Below are the code and all the weights of a small trained network. Each question names an input and a target symbol and asks about switching units off, where a switched-off unit gives its printed mean instead of its output.

import numpy as np


def w(rows, s, z=0):
    codes = np.array(rows[::2]) - 128.0
    scale = np.full(codes.shape[1], s)
    scale[-1] = z or s
    return codes * scale


def norm(h):
    return h / np.sqrt((h * h).mean(-1, keepdims=True) + 1e-5)


def softmax(a):
    e = np.exp(a - a.max(-1, keepdims=True))
    return e / e.sum(-1, keepdims=True)


def log_softmax(a):
    a = a - a.max(-1, keepdims=True)
    return a - np.log(np.exp(a).sum(-1, keepdims=True))


def net(x, mask):
    ids = ['ΓΠΣΨβεζηθμξτφω'.index(c) for c in x.split()]
    T = len(ids)
    res = E[ids] + P[:T]
    u = 0
    for l in range(3):
        r = norm(res)
        for j in range(3):
            rows = slice(2 * j, 2 * j + 2)
            q, k, v = (r @ M[l][rows].T for M in (Q, K, V))
            z = softmax(np.where(np.tri(T) > 0, q @ k.T / 2**0.5, -1e9)) @ v
            o = O[l][rows]
            res = res + np.where(mask[u + j], z, o[:, -1]) @ o[:, :-1]
        u += 3
    return log_softmax(norm(res)[-1] @ U[:, :-1].T + U[:, -1])


Q, K, V, O = {}, {}, {}, {}
E = w([
[103,123,151,127,122,65,123,117,129,117],'Γ',
[84,179,131,130,134,155,131,212,128,112],'Π',
[133,133,51,147,141,80,110,105,143,118],'Σ',
[116,117,95,146,87,108,135,106,198,151],'Ψ',
[151,80,112,224,93,185,97,63,156,132],'β',
[144,73,94,131,119,149,125,135,71,121],'ε',
[132,119,107,211,4,27,142,182,53,146],'ζ',
[124,51,132,83,76,115,74,199,182,157],'η',
[158,112,89,118,139,106,62,211,116,86],'θ',
[245,193,155,88,175,81,185,140,168,178],'μ',
[209,136,128,160,99,157,146,185,144,72],'ξ',
[40,96,81,141,61,118,150,140,44,120],'τ',
[116,151,199,190,87,156,159,83,69,34],'φ',
[144,13,144,139,132,137,161,95,137,76],'ω',
],0.03)
P = w([
[81,80,253,216,57,99,6,77,148,59],'0',
[93,79,195,240,101,100,52,119,142,107],'1',
[99,64,178,247,133,103,78,147,163,105],'2',
[97,66,171,222,141,101,99,158,167,97],'3',
[100,80,156,201,144,107,122,160,178,86],'4',
[110,89,144,179,148,107,133,166,182,69],'5',
[102,97,129,151,141,105,150,166,180,64],'6',
[119,111,117,132,158,112,153,175,188,52],'7',
[99,113,100,107,124,110,178,153,174,51],'8',
[118,121,92,84,153,129,170,171,186,35],'9',
[94,145,84,75,129,131,206,161,174,51],'10',
[130,168,73,52,145,144,193,154,187,34],'11',
[99,195,75,18,124,160,214,139,167,32],'12',
],0.0067)
Q[0] = w([
[254,40,201,150,22,196,192,89,110,107],'0.h1',
[155,150,180,83,102,135,93,139,219,196],'0.h1',
[68,157,219,40,133,173,132,177,117,164],'0.h2',
[41,147,43,205,117,161,128,146,84,241],'0.h2',
[140,133,101,150,133,103,118,107,60,80],'0.h3',
[151,142,48,192,98,207,106,95,121,103],'0.h3',
],0.031)
K[0] = w([
[163,52,189,109,95,224,253,45,119,115],'0.h1',
[188,202,155,125,159,142,150,121,214,222],'0.h1',
[101,161,173,102,96,174,135,195,169,142],'0.h2',
[35,148,110,203,79,137,65,149,102,85],'0.h2',
[125,93,123,160,161,89,142,130,112,72],'0.h3',
[115,99,60,157,77,156,167,152,149,39],'0.h3',
],0.034)
V[0] = w([
[246,193,185,35,189,167,138,56,81,239],'0.h1',
[88,155,110,171,164,106,65,156,119,71],'0.h1',
[105,197,117,37,217,195,193,88,97,118],'0.h2',
[89,63,111,151,76,133,57,162,145,72],'0.h2',
[166,155,170,113,179,161,146,78,82,177],'0.h3',
[158,147,147,50,178,130,201,132,148,238],'0.h3',
],0.012)
O[0] = w([
[187,115,135,178,202,165,112,217,156,252,2],'0.h1',
[97,133,209,53,131,130,70,114,170,66,149],'0.h1',
[86,147,133,190,223,164,185,199,110,193,71],'0.h2',
[127,144,213,33,26,185,134,81,138,126,157],'0.h2',
[125,159,166,109,193,152,125,183,85,122,85],'0.h3',
[112,217,140,66,84,255,204,187,159,156,66],'0.h3',
],0.0067,0.023)
Q[1] = w([
[131,157,188,157,142,161,160,136,137,110],'1.h1',
[80,103,92,117,112,107,108,251,165,95],'1.h1',
[123,119,150,169,142,170,123,112,118,156],'1.h2',
[103,126,127,99,89,163,77,138,126,111],'1.h2',
[184,16,68,62,123,139,162,48,87,210],'1.h3',
[111,195,151,181,136,186,38,168,11,163],'1.h3',
],0.03)
K[1] = w([
[116,152,171,139,126,106,107,147,128,174],'1.h1',
[93,102,147,123,158,106,78,224,149,153],'1.h1',
[112,124,132,176,119,157,75,120,138,138],'1.h2',
[114,102,122,91,122,103,149,121,153,96],'1.h2',
[160,195,65,54,165,138,156,167,62,194],'1.h3',
[45,110,133,163,47,152,3,140,124,146],'1.h3',
],0.034)
V[1] = w([
[67,192,195,186,152,188,130,132,194,102],'1.h1',
[100,84,162,59,171,75,208,190,205,103],'1.h1',
[94,91,44,171,79,255,39,191,138,54],'1.h2',
[98,213,152,97,102,125,44,97,113,116],'1.h2',
[166,159,133,110,126,42,133,119,179,134],'1.h3',
[158,110,50,90,119,165,138,90,85,64],'1.h3',
],0.022)
O[1] = w([
[122,95,155,147,95,57,151,102,163,49,8],'1.h1',
[146,79,101,71,138,45,197,157,121,165,132],'1.h1',
[131,67,140,158,51,6,81,87,145,76,113],'1.h2',
[82,105,128,194,114,158,115,201,180,96,183],'1.h2',
[144,130,138,148,166,152,147,168,130,162,174],'1.h3',
[166,191,114,100,113,121,103,144,138,19,253],'1.h3',
],0.014,0.018)
Q[2] = w([
[142,146,71,150,141,99,115,114,235,186],'2.h1',
[190,19,87,148,115,213,233,78,102,94],'2.h1',
[75,174,78,99,52,116,107,121,124,107],'2.h2',
[4,221,167,142,143,43,49,129,203,173],'2.h2',
[117,85,102,62,193,156,90,113,112,81],'2.h3',
[58,225,179,121,175,91,89,67,198,147],'2.h3',
],0.028)
K[2] = w([
[117,4,157,214,125,106,41,135,160,227],'2.h1',
[198,228,183,93,158,9,155,46,88,221],'2.h1',
[94,224,38,40,84,114,140,225,142,76],'2.h2',
[37,29,55,255,56,220,48,241,203,18],'2.h2',
[162,174,68,20,157,136,132,149,144,76],'2.h3',
[86,31,125,160,163,240,68,161,204,49],'2.h3',
],0.022)
V[2] = w([
[4,116,65,95,125,134,120,113,77,147],'2.h1',
[95,220,219,94,97,97,137,101,154,135],'2.h1',
[129,85,186,41,113,164,122,170,105,176],'2.h2',
[107,87,202,160,204,117,119,109,102,92],'2.h2',
[140,146,87,88,119,81,54,220,84,153],'2.h3',
[122,91,102,72,225,133,157,105,159,142],'2.h3',
],0.026)
O[2] = w([
[42,65,65,137,83,125,62,153,104,122,78],'2.h1',
[72,114,194,150,174,165,177,127,194,174,164],'2.h1',
[154,66,161,75,46,185,89,136,126,96,43],'2.h2',
[156,58,137,82,191,114,171,145,114,42,78],'2.h2',
[113,87,218,148,172,91,44,153,124,130,204],'2.h3',
[118,129,147,157,102,114,76,66,173,2,9],'2.h3',
],0.011,0.014)
U = w([
[90,124,144,133,103,48,219,186,147,78,109],'Γ',
[46,148,148,50,140,206,136,147,180,107,180],'Π',
[14,95,66,118,89,122,126,121,62,112,111],'Σ',
[178,81,120,67,23,132,95,138,238,173,158],'Ψ',
[119,166,53,160,65,129,173,65,217,189,148],'β',
[160,135,124,213,107,194,68,56,198,93,102],'ε',
[114,165,195,173,72,49,138,152,45,192,110],'ζ',
[163,90,197,84,129,75,27,183,164,93,56],'η',
[95,166,58,177,235,60,50,109,160,103,56],'θ',
[232,186,178,164,122,131,141,175,181,137,109],'μ',
[140,160,83,62,83,115,149,80,109,60,232],'ξ',
[70,176,222,217,75,119,187,84,43,48,70],'τ',
[128,177,140,134,143,185,44,129,2,107,3],'φ',
[113,90,130,126,192,126,132,82,95,134,201],'ω',
],0.011,0.005)

Each question gives the input, a string of symbols that net reads in full, and the target symbol t.
The units are the heads (2 rows each of Q, K, V and O). Each row of codes is followed by its name. A weight is (code - 128) times the scale printed after its matrix; where a second scale follows, it is the last column's (O and U).
mask holds one flag per head, layer by layer. A switched-off head (its flag False) gives its mean, the last column of its rows in O, instead of its output. The means were averaged over made-up inputs and are rounded, as every weight is.
A unit's drop is (log p(t) with every unit on - log p(t) with that unit switched off) / (log p(t) with every unit on - log p(t) with every unit switched off).
The circuit of an input: a set's keep is (log p(t) with only the set's units on - log p(t) with every unit switched off) / (log p(t) with every unit on - log p(t) with every unit switched off). Starting from all 9 units, units are removed one at a time, each time the one whose removal leaves the highest keep (on an exact tie, the one counted first), for as long as the keep stays at least 0.8.
units of the circuit, in order: the units of the circuit, biggest drop first
unit that matters most: the unit with the biggest drop
which heads matter: for each layer, one digit per head in row order, 1 if its drop is at least 0.15 and else 0, layers parted by /
input Γ ω Σ ω β Γ θ ω Σ, target η: units of the circuit, in order => [2.h3]
input φ ε ω Γ ω Σ Γ Γ, target Π: which heads matter => 010 / 010 / 100
input Σ θ β ω θ β Ψ Γ Σ μ Σ ω η, target η: which heads matter => 111 / 111 / 011
input Γ ω Γ Γ τ θ ω η ω, target Ψ: units of the circuit, in order => [1.h2, 2.h2]
input μ ω Γ, target Γ: units of the circuit, in order => [0.h3, 1.h1]
input Γ ω ω ε ω, target φ: units of the circuit, in order => [1.h1, 2.h3, 0.h1, 1.h3]
input Γ ω ξ ω, target μ: units of the circuit, in order => [2.h1, 1.h3]
input ω ξ ε ω ω Σ ω ω ω Ψ ζ φ ω, target β: units of the circuit, in order => [2.h2, 1.h2]
input ω Ψ Ψ τ μ ω ω τ Σ Γ Σ φ, target φ: which heads matter => 111 / 010 / 010
input Γ ε ω μ θ ω ε τ ε Σ β, target β: which heads matter => 000 / 101 / 001
input ω ω ω Γ Σ τ Σ Σ φ τ Σ ω, target Π: units of the circuit, in order => [0.h2, 2.h1]
input ω ω Σ ω ω ω Ψ Γ Σ Γ ω, target β: units of the circuit, in order => [1.h2, 2.h2]
input Γ ε Σ ω ζ θ θ Σ β Γ η ω, target ζ: units of the circuit, in order => [1.h2, 2.h3, 0.h1]
input ω ω θ ε μ ξ Σ φ ε φ, target φ: units of the circuit, in order => [0.h2, 1.h2, 2.h2]
input ω ω Σ ω ω Σ, target ξ: units of the circuit, in order => [0.h1]
input Σ ω Γ Π, target Γ: which heads matter => 000 / 100 / 000
input ε ω ω Γ Γ Π ω τ ω, target Σ: which heads matter => 010 / 010 / 100
input Π ω Γ ω Π ω, target Γ: units of the circuit, in order => [1.h2, 2.h1, 1.h1]
input ξ β Γ ω Γ, target ξ: which heads matter => 111 / 100 / 001
input ω μ Σ η θ φ β, target β: unit that matters most => 1.h3
input Σ ω μ ω θ, target θ: which heads matter => 110 / 000 / 010
input ω ω μ ε, target ε: units of the circuit, in order => [2.h3, 1.h3]
input Σ ω ω Γ φ Σ ω ω Σ, target ξ: which heads matter => 110 / 000 / 000
input Γ θ ω Γ Π, target Γ: units of the circuit, in order => [1.h1, 0.h2]
input Γ ξ μ τ, target τ: which heads matter => 101 / 011 / 101
input Γ ε Γ, target φ: which heads matter => 011 / 100 / 101
input Γ θ ω ε μ ω β ω ω ω Ψ, target Ψ: unit that matters most => 0.h1
input ω Γ ε ω, target Π: which heads matter => 010 / 100 / 101
input Π Γ Σ ω Γ φ Σ Γ μ τ ω ε Σ, target Σ: units of the circuit, in order => [0.h1, 2.h1, 1.h2]
input τ μ ω Σ Σ, target Σ: which heads matter => 100 / 001 / 100
